Below are the code and all the weights of a small trained network. Each question names an input and a class and asks about switching units off, where a switched-off unit gives its printed mean instead of its output.

import numpy as np


def w(rows, s, z=0):
    codes = np.array(rows[::2]) - 128.0
    scale = np.full(codes.shape[1], s)
    scale[-1] = z or s
    return codes * scale


def f(y):
    return y / 2 * (1 + np.tanh(0.7978845608 * (y + 0.044715 * y**3)))


def log_softmax(a):
    a = a - a.max(-1, keepdims=True)
    return a - np.log(np.exp(a).sum(-1, keepdims=True))


def net(x, mask):
    res = np.array(x, float).reshape(1, 6) / 4 @ E
    y = f(res @ A[0][:, :-1].T + A[0][:, -1])
    res = res + np.where(mask, y, B[0][:, -1]) @ B[0][:, :-1]
    return log_softmax(res[-1] @ U[:, :-1].T + U[:, -1])


A, B = {}, {}
E = w([
[203,163,194,147,118,143],'x0',
[150,114,142,62,225,189],'x1',
[121,136,179,82,133,10],'x2',
[132,9,143,133,110,126],'x3',
[124,128,132,128,125,127],'x4',
[104,133,157,186,177,111],'x5',
],0.011)
A[0] = w([
[154,130,105,9,37,131,210],'neuron 0',
[134,127,162,104,148,149,24],'neuron 1',
[105,156,119,166,34,130,58],'neuron 2',
[138,132,98,141,124,179,45],'neuron 3',
[100,88,108,183,141,184,170],'neuron 4',
[143,237,155,157,179,127,53],'neuron 5',
[61,104,152,74,170,45,220],'neuron 6',
[153,61,149,143,111,125,74],'neuron 7',
[147,121,116,72,159,146,76],'neuron 8',
[161,62,116,122,122,119,42],'neuron 9',
[85,133,179,214,184,122,187],'neuron 10',
[125,188,107,114,128,124,51],'neuron 11',
[151,116,126,131,235,119,44],'neuron 12',
[203,162,200,144,104,165,50],'neuron 13',
[130,141,146,140,105,115,14],'neuron 14',
[142,129,132,94,159,144,81],'neuron 15',
[142,138,137,68,64,157,160],'neuron 16',
[121,140,156,92,133,76,42],'neuron 17',
[125,138,143,71,138,65,58],'neuron 18',
[110,116,52,119,128,97,122],'neuron 19',
[109,135,119,98,216,143,3],'neuron 20',
[103,133,163,120,163,81,152],'neuron 21',
[160,116,88,149,113,171,240],'neuron 22',
[126,49,143,137,164,133,165],'neuron 23',
[134,188,105,107,129,127,52],'neuron 24',
[81,184,100,195,69,72,46],'neuron 25',
[111,216,78,76,165,139,124],'neuron 26',
[71,124,78,132,144,108,105],'neuron 27',
[115,147,89,182,146,189,2],'neuron 28',
[97,139,49,118,109,177,165],'neuron 29',
[163,62,192,125,119,147,148],'neuron 30',
[58,103,52,70,186,125,34],'neuron 31',
[127,101,110,234,127,64,107],'neuron 32',
[229,132,183,123,164,120,93],'neuron 33',
[167,61,105,135,158,98,48],'neuron 34',
],0.013,0.0048)
B[0] = w([
[170,203,214,102,202,149,224],'neuron 0',
[186,71,49,104,129,140,135],'neuron 1',
[185,32,84,25,149,139,197],'neuron 2',
[118,68,197,162,37,163,164],'neuron 3',
[140,155,203,152,90,149,220],'neuron 4',
[101,176,146,82,54,140,207],'neuron 5',
[140,148,191,138,102,148,254],'neuron 6',
[84,164,81,57,17,109,177],'neuron 7',
[176,62,75,112,187,155,160],'neuron 8',
[73,126,132,64,18,150,161],'neuron 9',
[155,251,199,46,195,30,215],'neuron 10',
[97,128,107,98,75,155,154],'neuron 11',
[191,79,119,59,203,195,177],'neuron 12',
[179,177,2,188,31,47,191],'neuron 13',
[149,74,78,119,48,134,129],'neuron 14',
[177,81,102,76,139,148,148],'neuron 15',
[169,237,173,137,248,91,172],'neuron 16',
[128,60,156,196,58,186,170],'neuron 17',
[128,49,191,226,62,179,184],'neuron 18',
[180,178,110,115,100,38,176],'neuron 19',
[193,64,68,63,140,179,168],'neuron 20',
[156,144,167,198,88,208,190],'neuron 21',
[173,143,191,109,107,165,214],'neuron 22',
[109,184,139,83,104,100,204],'neuron 23',
[39,103,123,71,16,129,155],'neuron 24',
[185,41,134,52,147,139,222],'neuron 25',
[46,166,124,77,68,171,207],'neuron 26',
[186,200,50,173,61,45,175],'neuron 27',
[140,97,212,220,61,181,183],'neuron 28',
[136,157,171,129,115,127,220],'neuron 29',
[79,178,106,98,64,110,203],'neuron 30',
[208,168,39,192,67,32,200],'neuron 31',
[191,106,134,42,146,138,213],'neuron 32',
[179,133,97,142,65,111,200],'neuron 33',
[76,133,157,72,53,167,160],'neuron 34',
],0.0082,0.011)
U = w([
[175,72,94,84,136,139,92],'0',
[174,142,66,163,95,80,91],'1',
[146,163,153,106,154,114,170],'2',
[61,123,105,82,88,131,83],'3',
[144,86,160,174,102,148,58],'4',
[146,138,128,116,131,119,249],'5',
[119,137,134,137,179,114,163],'6',
[58,65,5,220,211,138,5],'7',
],0.017,0.012)

Each question gives the input, the list of numbers given to net, and the class t.
The units are the neurons (one row each of A and B). Each row of codes is followed by its name. A weight is (code - 128) times the scale printed after its matrix; where a second scale follows, it is the last column's (A, B and U).
mask holds one flag per neuron, in row order. A switched-off neuron (its flag False) gives its mean, the last column of its row in B, instead of its output. The means were averaged over made-up inputs and are rounded, as every weight is.
A unit's drop is (log p(t) with every unit on - log p(t) with that unit switched off) / (log p(t) with every unit on - log p(t) with every unit switched off).
The circuit of an input: a set's keep is (log p(t) with only the set's units on - log p(t) with every unit switched off) / (log p(t) with every unit on - log p(t) with every unit switched off). Starting from the 12 units with the biggest drops (on a tie, the unit counted first), units are removed one at a time, each time the one whose removal leaves the highest keep (on an exact tie, the one counted first), for as long as the keep stays at least 0.8.
circuit, biggest first: the units of the circuit, biggest drop first
most important unit: the unit with the biggest drop
top k neurons: the k neurons with the biggest drops, biggest first
drop of u: that unit's drop, to one decimal
input [1,-6,4,1,-5,-8], class 2: most important unit -> neuron 0
input [7,-3,1,-1,-6,-6], class 1: top 2 neurons -> [neuron 13; neuron 10]
input [-6,-1,-7,-1,3,2], class 4: top 3 neurons -> [neuron 28; neuron 4; neuron 13]
input [4,0,-3,1,4,-6], class 2: circuit, biggest first -> [neuron 0; neuron 16]
input [6,4,8,8,1,5], class 3: circuit, biggest first -> [neuron 30; neuron 7]
input [-1,0,0,-7,-7,-6], class 3: top 4 neurons -> [neuron 26; neuron 24; neuron 10; neuron 11]
input [0,8,-4,-8,-8,4], class 0: top 2 neurons -> [neuron 20; neuron 12]
input [-6,-1,6,2,3,4], class 1: top 2 neurons -> [neuron 27; neuron 31]
input [-6,-3,-3,-3,-3,-2], class 1: top 2 neurons -> [neuron 27; neuron 31]
input [-1,2,-5,-6,-3,4], class 3: circuit, biggest first -> [neuron 26; neuron 5]
input [3,-7,8,-5,-1,5], class 4: circuit, biggest first -> [neuron 18; neuron 17]
input [-4,-8,-3,7,8,2], class 0: top 2 neurons -> [neuron 32; neuron 2]
input [-2,1,3,-4,4,-3], class 3: top 4 neurons -> [neuron 26; neuron 10; neuron 24; neuron 22]
input [-7,5,-5,2,7,-2], class 1: circuit, biggest first -> [neuron 31]
input [0,-7,-3,-7,4,-6], class 0: top 3 neurons -> [neuron 2; neuron 25; neuron 10]
input [4,0,6,-8,-2,-7], class 3: circuit, biggest first -> [neuron 24; neuron 26]
input [-4,0,7,8,-5,-7], class 3: top 3 neurons -> [neuron 9; neuron 7; neuron 34]
input [0,1,6,-8,7,-5], class 3: top 2 neurons -> [neuron 26; neuron 24]
input [5,0,-8,-7,-3,-7], class 4: top 2 neurons -> [neuron 28; neuron 3]
input [-1,-2,0,7,3,8], class 2: circuit, biggest first -> [neuron 10]
input [6,5,6,-4,-7,6], class 5: drop of neuron 5 -> 0.2
input [-6,3,7,2,-1,-8], class 2: drop of neuron 17 -> -0.1
input [-7,4,6,-7,3,7], class 1: drop of neuron 33 -> -0.1
